Below are the code and all the weights of a small trained network. Each question names an input and a target symbol and asks about switching units off, where a switched-off unit gives its printed mean instead of its output.

import numpy as np


def w(rows, s, z=0):
    codes = np.array(rows[::2]) - 128.0
    scale = np.full(codes.shape[1], s)
    scale[-1] = z or s
    return codes * scale


def f(y):
    return np.maximum(y, 0)


def softmax(a):
    e = np.exp(a - a.max(-1, keepdims=True))
    return e / e.sum(-1, keepdims=True)


def log_softmax(a):
    a = a - a.max(-1, keepdims=True)
    return a - np.log(np.exp(a).sum(-1, keepdims=True))


def net(x, mask):
    ids = ['ΛΦδεζθμ'.index(c) for c in x.split()]
    T = len(ids)
    res = E[ids] + P[:T]
    r = res
    for j in range(3):
        rows = slice(4 * j, 4 * j + 4)
        q, k, v = (r @ M[0][rows].T for M in (Q, K, V))
        z = softmax(np.where(np.tri(T) > 0, q @ k.T / 4**0.5, -1e9)) @ v
        o = O[0][rows]
        res = res + np.where(mask[j], z, o[:, -1]) @ o[:, :-1]
    y = f(res @ A[0][:, :-1].T + A[0][:, -1])
    res = res + np.where(mask[3:15], y, B[0][:, -1]) @ B[0][:, :-1]
    return log_softmax(res[-1] @ U[:, :-1].T + U[:, -1])


Q, K, V, O, A, B = {}, {}, {}, {}, {}, {}
E = w([
[170,92,218,62,14,79],'Λ',
[161,68,248,235,170,234],'Φ',
[196,203,148,110,95,113],'δ',
[166,169,66,72,93,202],'ε',
[3,79,131,107,118,151],'ζ',
[64,246,195,125,95,137],'θ',
[55,182,160,211,124,97],'μ',
],0.014)
P = w([
[149,125,219,46,204,129],'0',
[101,155,105,129,68,156],'1',
[106,157,111,140,52,162],'2',
[108,155,118,153,39,158],'3',
[109,156,124,158,26,159],'4',
[110,153,129,162,19,157],'5',
[116,154,139,168,5,149],'6',
[112,153,143,172,2,148],'7',
],0.0077)
Q[0] = w([
[120,120,138,119,84,130],'H0',
[132,65,128,109,113,144],'H0',
[163,159,95,144,215,25],'H0',
[153,103,200,144,125,94],'H0',
[121,199,193,164,58,200],'H1',
[131,202,186,184,58,136],'H1',
[126,57,65,89,204,106],'H1',
[133,104,52,119,247,39],'H1',
[135,73,143,146,197,123],'H2',
[81,169,108,113,65,156],'H2',
[191,68,71,137,239,59],'H2',
[48,173,203,193,12,185],'H2',
],0.011)
K[0] = w([
[132,128,160,132,166,152],'H0',
[118,41,148,111,139,157],'H0',
[112,196,58,133,45,12],'H0',
[159,90,168,178,125,97],'H0',
[139,102,167,71,228,118],'H1',
[80,129,166,94,196,154],'H1',
[144,148,51,177,72,125],'H1',
[154,103,105,241,49,174],'H1',
[139,137,135,109,81,42],'H2',
[181,131,135,158,198,216],'H2',
[112,141,70,110,5,108],'H2',
[148,118,216,108,211,166],'H2',
],0.012)
V[0] = w([
[100,80,102,75,149,165],'H0',
[110,84,168,109,197,103],'H0',
[200,131,167,241,157,247],'H0',
[116,44,144,154,36,142],'H0',
[215,205,144,211,111,75],'H1',
[124,164,135,146,118,230],'H1',
[58,171,241,141,12,130],'H1',
[35,123,80,169,128,104],'H1',
[46,220,90,2,108,119],'H2',
[128,222,101,192,224,109],'H2',
[39,174,145,138,64,106],'H2',
[194,206,128,124,123,221],'H2',
],0.0089)
O[0] = w([
[118,199,153,178,125,65,118],'H0',
[102,188,83,138,92,188,131],'H0',
[23,56,148,26,135,194,249],'H0',
[126,95,132,64,213,134,146],'H0',
[86,99,41,107,207,16,119],'H1',
[115,135,238,47,119,71,166],'H1',
[137,206,77,30,24,83,179],'H1',
[106,83,154,170,26,158,52],'H1',
[95,18,215,56,170,175,62],'H2',
[28,84,104,174,185,35,117],'H2',
[115,49,87,71,49,149,103],'H2',
[181,160,147,90,180,1,196],'H2',
],0.0079,0.013)
A[0] = w([
[171,140,132,147,103,87,254],'N0',
[157,116,148,168,153,112,129],'N1',
[111,122,95,181,161,186,199],'N2',
[105,10,155,150,131,124,74],'N3',
[165,170,148,175,88,145,54],'N4',
[160,161,112,117,151,66,70],'N5',
[90,160,100,219,119,99,20],'N6',
[163,175,57,136,161,145,182],'N7',
[42,158,117,153,107,130,110],'N8',
[87,124,59,151,97,140,155],'N9',
[108,132,86,108,139,191,153],'N10',
[142,173,120,198,108,78,151],'N11',
],0.014,0.0068)
B[0] = w([
[107,104,97,117,195,192,231],'N0',
[115,170,100,95,88,147,145],'N1',
[87,200,83,160,129,51,142],'N2',
[187,248,153,104,183,152,139],'N3',
[135,87,123,163,134,57,174],'N4',
[76,116,138,183,85,113,254],'N5',
[193,139,205,82,31,183,146],'N6',
[194,119,141,125,149,98,240],'N7',
[135,135,60,182,97,143,246],'N8',
[146,88,96,135,155,182,190],'N9',
[163,110,187,144,136,104,233],'N10',
[103,77,201,128,142,109,180],'N11',
],0.013,0.0097)
U = w([
[210,157,125,113,134,131,31],'Λ',
[114,237,123,174,114,119,77],'Φ',
[81,50,127,159,171,37,198],'δ',
[90,167,208,128,192,254,254],'ε',
[123,96,193,170,72,143,96],'ζ',
[80,131,144,54,50,87,23],'θ',
[84,60,98,143,152,223,178],'μ',
],0.0091,0.0056)

Each question gives the input, a string of symbols that net reads in full, and the target symbol t.
The units are the heads (4 rows each of Q, K, V and O) and the neurons (one row each of A and B). Each row of codes is followed by its name. A weight is (code - 128) times the scale printed after its matrix; where a second scale follows, it is the last column's (O, A, B and U).
mask holds one flag per unit, heads first, then neurons. A switched-off unit (its flag False) gives its mean, the last column of its rows in O or B, instead of its output. The means were averaged over made-up inputs and are rounded, as every weight is.
A unit's drop is (log p(t) with every unit on - log p(t) with that unit switched off) / (log p(t) with every unit on - log p(t) with every unit switched off).
The circuit of an input: a set's keep is (log p(t) with only the set's units on - log p(t) with every unit switched off) / (log p(t) with every unit on - log p(t) with every unit switched off). Starting from the 12 units with the biggest drops (on a tie, the unit counted first), units are removed one at a time, each time the one whose removal leaves the highest keep (on an exact tie, the one counted first), for as long as the keep stays at least 0.8.
units of the circuit, in order: the units of the circuit, biggest drop first
most important unit: the unit with the biggest drop
k most important neurons: the k neurons with the biggest drops, biggest first
heads that matter: for each layer, one digit per head in row order, 1 if its drop is at least 0.15 and else 0, layers parted by /
input θ θ ε ε, target θ: most important unit => H2
input θ ε δ μ ε ε δ, target θ: heads that matter => 011
input μ Λ θ Λ, target μ: heads that matter => 111
input μ Λ ε δ Φ ε ε, target Λ: units of the circuit, in order => (H2 N7)
input θ Φ Λ δ δ μ Φ, target θ: units of the circuit, in order => (H1 H0 N0)
input θ δ δ Λ ζ, target θ: heads that matter => 111
input ζ Λ μ δ ε, target ζ: heads that matter => 011
input μ δ δ ε, target μ: heads that matter => 011
input μ ε ε δ Λ δ, target μ: heads that matter => 011
input Φ δ ε θ ε ζ, target μ: heads that matter => 100
input μ ε ε Λ θ θ θ μ, target μ: 2 most important neurons => (N9 N8)
input ε ε δ, target ε: units of the circuit, in order => (H2 H1)
input μ Φ Φ μ δ, target μ: units of the circuit, in order => (H1 H2 N9 N0)
input θ θ ζ ε μ Φ δ, target δ: units of the circuit, in order => (H2 N11 N4)
input Λ ε ε ε δ Λ Λ, target Λ: heads that matter => 111
input δ Λ μ Φ Φ, target δ: 2 most important neurons => (N2 N0)
input Λ ζ ε Φ ζ ε θ Φ, target Λ: 2 most important neurons => (N0 N7)
input μ ε μ ε ε, target μ: heads that matter => 011
input ζ ζ ε, target ζ: units of the circuit, in order => (H1 H2 N4 H0)
input δ Φ δ δ θ ε Φ, target δ: units of the circuit, in order => (H1)
input ζ Λ θ ε Λ θ, target ζ: heads that matter => 010
input Φ ε ε Φ θ δ θ, target Φ: most important unit => H0
input Φ Λ ζ μ, target ζ: heads that matter => 001
input Λ δ ε δ, target Λ: heads that matter => 011
input δ θ ε, target δ: heads that matter => 010
input ε δ ζ θ μ, target ε: units of the circuit, in order => (H2 H1)
input ε μ ζ, target ε: units of the circuit, in order => (H2 N3)
input δ ζ μ θ, target δ: heads that matter => 111
